[ -2.7 -21.6   9.5 -22.4   0.4   8.8  -5.9   4.0 -19.3  -2.7  -3.1 -14.4
 -32.1   0.8  -8.4  -4.4 -44.3   5.3   0.9]	zoz.fomun
[ -0.9   1.7  15.7   7.1   1.1   8.4  10.4  -7.0   6.9  -4.7   6.0  -0.6
  16.3   6.6   6.0   0.6 -27.3   2.0  -7.4]	Zasas.firup
[  4.9  14.0  22.9   2.2  -0.6  -4.0  -1.3 -26.2 -11.5   2.4  20.1  10.7
  13.0  -1.1  -2.0  -5.8 -55.0   6.5   4.2]	Zasas.Selo
[  5.0 -29.4  -4.2  -8.1   3.9   1.7  -4.9  -3.4  -8.0   1.3  -5.8   0.1
 -15.9  -1.3  -9.6 -14.3   6.5  16.0   6.1]	nad.Noras
[  3.7  11.4  14.2 -10.1  -8.5   0.7 -16.6 -26.9 -21.5   3.8  -3.2   1.0
  26.0   0.2  -1.5 -25.6 -47.5   1.7  -3.8]	Zasas.Selo
[  1.8 -11.6  15.0  -1.8   3.9  -1.4   4.9   6.3   2.4  -8.5  -0.3  -2.3
 -16.2  -6.3 -10.2 -28.2  -9.1  12.7 -25.4]	nad.nelu
[ -3.3  63.2  18.0   7.5 -13.3  -4.6 -15.0 -54.9  15.7   7.5  13.7   1.7
  38.8  11.4   0.3   1.1 -42.7   4.8  -4.5]	Zasas.firup
[ -1.0  23.7  13.5  14.1   8.9  -1.3   6.5 -16.6 -18.8   7.7   6.4   5.0
   2.1   0.5  -0.4 -29.5   4.4  -7.5  -6.8]	Fodes.kazo
[ -3.2  -6.1  12.9   5.8  10.6   7.4 -11.9  -3.9  -1.4  -4.9  -7.8 -11.2
 -15.2   0.6  -3.1 -22.6  28.2  -5.7  -0.3]	Fodes.vule
[  6.5  52.0   8.1  16.2   8.0 -12.1   3.3 -33.3  12.1  -0.5   1.7  11.3
  22.4   5.3  -0.6 -13.1 -22.3   1.5 -13.3]	Fodes.kazo
[11.8  3.5 -0.8 11.4 13.6  6.6  6.0 16.5 12.0  2.3 -6.1 -2.7  4.9 -7.9
  0.3  2.9 18.1 -5.9 -0.2]	Fodes.kazo
[  5.3 -23.5  -0.9  -8.7   9.4   4.9  -2.7 -13.4 -18.3 -12.8  -9.8   3.0
 -22.5  -1.6  -3.7 -36.3   1.8   7.4   4.4]	nad.gezu
[  3.1  25.5  25.8   8.1   5.8   0.0  26.2 -17.3   4.4 -19.8   5.2   9.8
  38.9  -1.1   2.5   0.0 -56.4   4.2  -2.9]	Zasas.Selo
[  6.1  -6.7  -0.9  -3.5  15.2   0.7  -2.5 -10.2 -10.4  -3.9  -9.8  -2.8
 -19.6  -4.4  -0.2 -25.2 -11.4  13.2  -1.6]	nad.gezu
[ 9.2  1.5 -2.0  6.7 13.9 11.1 -8.4 11.7 15.4 -9.9  2.2 -2.6 -9.5  3.9
  0.6 11.4 39.9 -5.7  7.1]	Fodes.vule
[ -2.6   4.1  10.1   0.7  14.7   6.0 -20.6  -2.6  -3.3   3.6   0.4  -7.5
   0.4   6.4  -2.2 -15.1  33.7 -16.2   0.3]	Fodes.kazo
[  1.1  -3.6  -2.1  -6.6  -0.9   1.4  -3.3 -20.1 -11.1  -4.5   0.0   0.6
 -24.0  -7.7  -0.8 -27.6 -15.5  10.9  -1.1]	nad.nelu
[  5.1  35.6   8.9  14.7  19.1   3.6   6.7   2.3  13.0  -1.0  -1.1  -4.4
   0.9   1.2  -0.5   1.8   3.1 -11.6   3.6]	Fodes.luzit
[  2.4 -12.5   5.9  -8.7   3.0  -9.1  -3.1  -0.6 -19.8  -2.3   0.2  -0.1
 -14.0   4.4  -7.5 -30.3   6.6   9.6  -1.6]	nad.nelu
[ -5.8   9.0   8.6  -0.2  -4.6   7.0  34.6   3.4   6.0  -4.7   4.8   2.7
  17.4  -0.8   7.9  17.9 -56.5   7.3  -4.2]	Zasas.Selo
[  0.8  -7.1  10.7   6.5  13.3   6.2   0.1  23.5  14.3  -1.1  -2.4  -6.5
  -4.4   4.0  -1.0 -16.7  47.5   7.2  14.0]	Fodes.vule
[ -1.3  -8.4   1.9 -12.8   2.0   4.4   9.4  43.7  -8.1   2.8  -2.4  -4.1
 -11.8   2.0   3.8   1.9 -43.1   5.0   2.3]	zoz.felug
[  1.2  32.0  14.9  -3.5 -12.5  -1.0 -17.9 -45.7 -18.6  10.7   7.6  -4.6
  38.7   7.3  -2.1   3.8 -41.0  -1.7   1.8]	Zasas.Selo
[ -0.4 -26.9   2.9 -25.2   1.3   5.2 -21.6 -10.1 -29.9   0.6   1.4 -12.2
  -6.4   0.9 -16.0 -26.8   1.5  -2.1   4.3]	zoz.Gel
[ -1.7   8.3   5.0  -6.6 -17.1   3.8  -8.7 -26.6 -16.9   2.5   7.4 -15.0
  12.0   7.8   3.7  -8.4 -16.8  -2.7   3.5]	Zasas.bov
[ -0.4   9.1  -4.1  -0.2   6.8   0.5  13.9  20.9   3.2  -1.2   0.6  -1.3
 -19.5  -4.2  -3.8 -17.7  -7.0  10.2  -5.9]	nad.gezu
[ -6.1  18.4  17.5  -4.2   1.9  12.6   3.5 -24.4 -16.2   0.2  -1.8  -2.3
  13.9   6.4  -2.2  -0.8 -63.2  11.4   4.3]	Zasas.Selo
[ -0.9 -11.9  -3.2  -2.3   6.9  -2.2   9.9   1.2  -0.4 -17.9  -3.2   1.5
 -15.9  -2.3   2.1 -25.4  -9.3  10.8  -3.9]	nad.gezu
[  0.3   5.4   6.2   6.2   7.6   2.4 -13.7 -14.9  -1.6  -8.5  -6.1 -10.6
  -0.9  -2.5  -1.0   5.2   7.8 -21.6   3.1]	Fodes.vule
[ -4.1 -41.6   7.9 -15.7  -7.1  13.1   6.5  47.5  -5.5   1.0  -5.3  -9.8
  -7.1  -8.6  -5.4 -13.5 -14.2  11.8  -7.4]	zoz.felug
[ -2.1 -17.4  -5.5 -19.3   0.4   2.6   4.4  14.4 -10.4  -1.1  -6.4 -11.3
 -14.9  -1.7 -12.6 -13.8 -10.4   8.0  -0.7]	zoz.Gel
[-11.2  -2.2  14.7  17.9  24.1  19.6  20.0  44.9  16.7   2.9 -11.4  -0.5
   8.0   2.2   2.6  15.1  11.4   3.7  -7.2]	Fodes.kazo
[  3.9 -39.6   0.2  -9.1   1.9   7.0   6.3  48.6  -2.8   4.3  -6.3  -6.7
 -11.3  -7.5  -3.9  -2.4 -17.4  17.3   4.0]	zoz.felug
[  0.1  23.1   5.4   9.1  -2.2   3.2   4.5  -0.5  17.9   7.3   3.8   3.1
  28.6  -0.1   4.3  13.0 -32.2  11.9   9.9]	Zasas.firup
[  3.0  23.8  19.9  24.5  17.1  11.3   5.0   5.5  17.3  -5.1  10.5  -2.5
  -9.0  -0.3   5.5 -10.6   2.6  -6.4  -3.3]	Fodes.vule
[  2.4 -28.2   1.5 -12.1   3.8  -2.1  -0.7   9.7 -11.5 -14.2  -1.8  -4.5
 -14.5  -6.3  -6.7  -9.7 -10.8   9.6   5.3]	nad.Noras
[  3.1 -44.9   8.4 -14.0  -5.2   4.7   1.7  32.1  -8.4  -3.3  -2.0  -8.1
 -23.3  -7.9   1.1 -20.6  -3.3  16.2   2.1]	zoz.fomun
[  6.2 -19.3  -6.2   9.0   8.1  18.0  -7.3  10.7  -1.0  -4.1  -5.6 -14.4
 -13.3  18.9   3.0 -24.5  29.6   2.8   0.8]	Fodes.vule
[  0.1  29.2  28.8  -3.8 -14.2   7.2 -20.3 -55.6 -26.2   8.6   7.6  -4.8
  29.7   5.9   1.3 -13.3 -63.2  -6.9  -2.7]	Zasas.firup
[ -2.4  12.6  16.6  -5.2   0.1   6.2  -8.3   3.4  -8.4  -7.5  -9.2   0.2
  22.8   0.3 -15.0 -24.9 -21.6   1.8  -2.1]	Zasas.firup
[  5.7  12.4  10.2  -9.8 -13.6  -2.6  -6.8 -28.3 -39.9   4.1   4.8  -3.5
 -12.2   1.9  -6.5 -30.4 -58.4   6.9  -8.6]	zoz.fomun
[  0.2  -4.3  24.2 -11.1 -15.0   4.4 -16.1 -12.0 -15.0   5.2   8.3   1.4
  32.5   4.2   1.5 -12.6 -24.3   2.9  -2.6]	Zasas.firup
[  4.7  15.8   8.2  -2.5  -0.1  -5.3  14.4 -11.4   5.7   9.7   2.9   2.9
  18.5   4.5   1.3  12.8 -40.3   2.6  -1.7]	Zasas.Selo
[  1.7  -3.2  -7.8   2.4  -8.8  12.1   5.3   8.3  -4.2  -2.0   8.7  -6.0
  -1.8  -1.6   1.6  36.6 -37.9   0.9   2.0]	zoz.felug
[  4.1  23.0  18.9 -20.7  -5.0  -7.3   4.8 -15.4  -8.7   1.9  11.9   1.5
  28.3   2.4  10.7   2.2 -21.0  -1.2   3.9]	Zasas.firup
[ -3.6   9.2  -1.8  16.1  16.4   4.0   9.4  15.4  11.3  -2.3   0.7   6.7
 -12.7   0.3   5.5  -6.0  20.3  -7.7  -3.0]	Fodes.luzit

[ 11.2   1.0  -3.6  -5.5 -10.9 -25.3   3.5  -0.2  15.2   4.7 -14.8   2.1
  -9.2  -8.2 -10.2  11.8   2.0   9.4 -18.9]	sul.C
[  4.9  10.4  21.5  37.7 -16.7 -25.2  -6.7   3.9  35.0  10.4  -9.0 -16.8
  -3.4 -13.0  -3.6   7.0  30.8   8.9 -11.8]	zut.Z
[ 21.5  10.6   4.4  -9.3 -16.2 -46.5   0.5  -5.8  15.9  11.0 -26.0 -12.0
   7.5   0.5 -18.0  20.5   3.5  15.8  39.9]	sul.Q
[  4.3  -0.7   0.1  28.9 -23.6 -32.4   6.6  -2.0  18.1   6.3 -30.0  -7.9
   5.0  -2.3  -1.0   9.9  17.5  28.5 -20.0]	zut.Z
[ 11.5   2.9  10.9  22.9  -8.0 -25.3   0.0  -7.5  -2.7   1.4 -29.0 -18.6
  -4.3  13.7  16.0   9.3   7.7   9.4 -15.9]	zut.M
[ 13.6   4.0   7.4  31.9 -27.3 -28.9   9.6  -0.1  13.2  -9.9 -17.9  -9.2
   5.9  -5.8 -11.6  27.3   4.9  10.6  -0.2]	zut.Z
[ 11.6   5.9  15.4  29.5  -6.9 -33.3   3.4  -2.5  17.2  -1.4 -14.1 -19.2
   3.4  -2.9  -2.4   4.5   8.3  -1.8 -12.2]	zut.Z
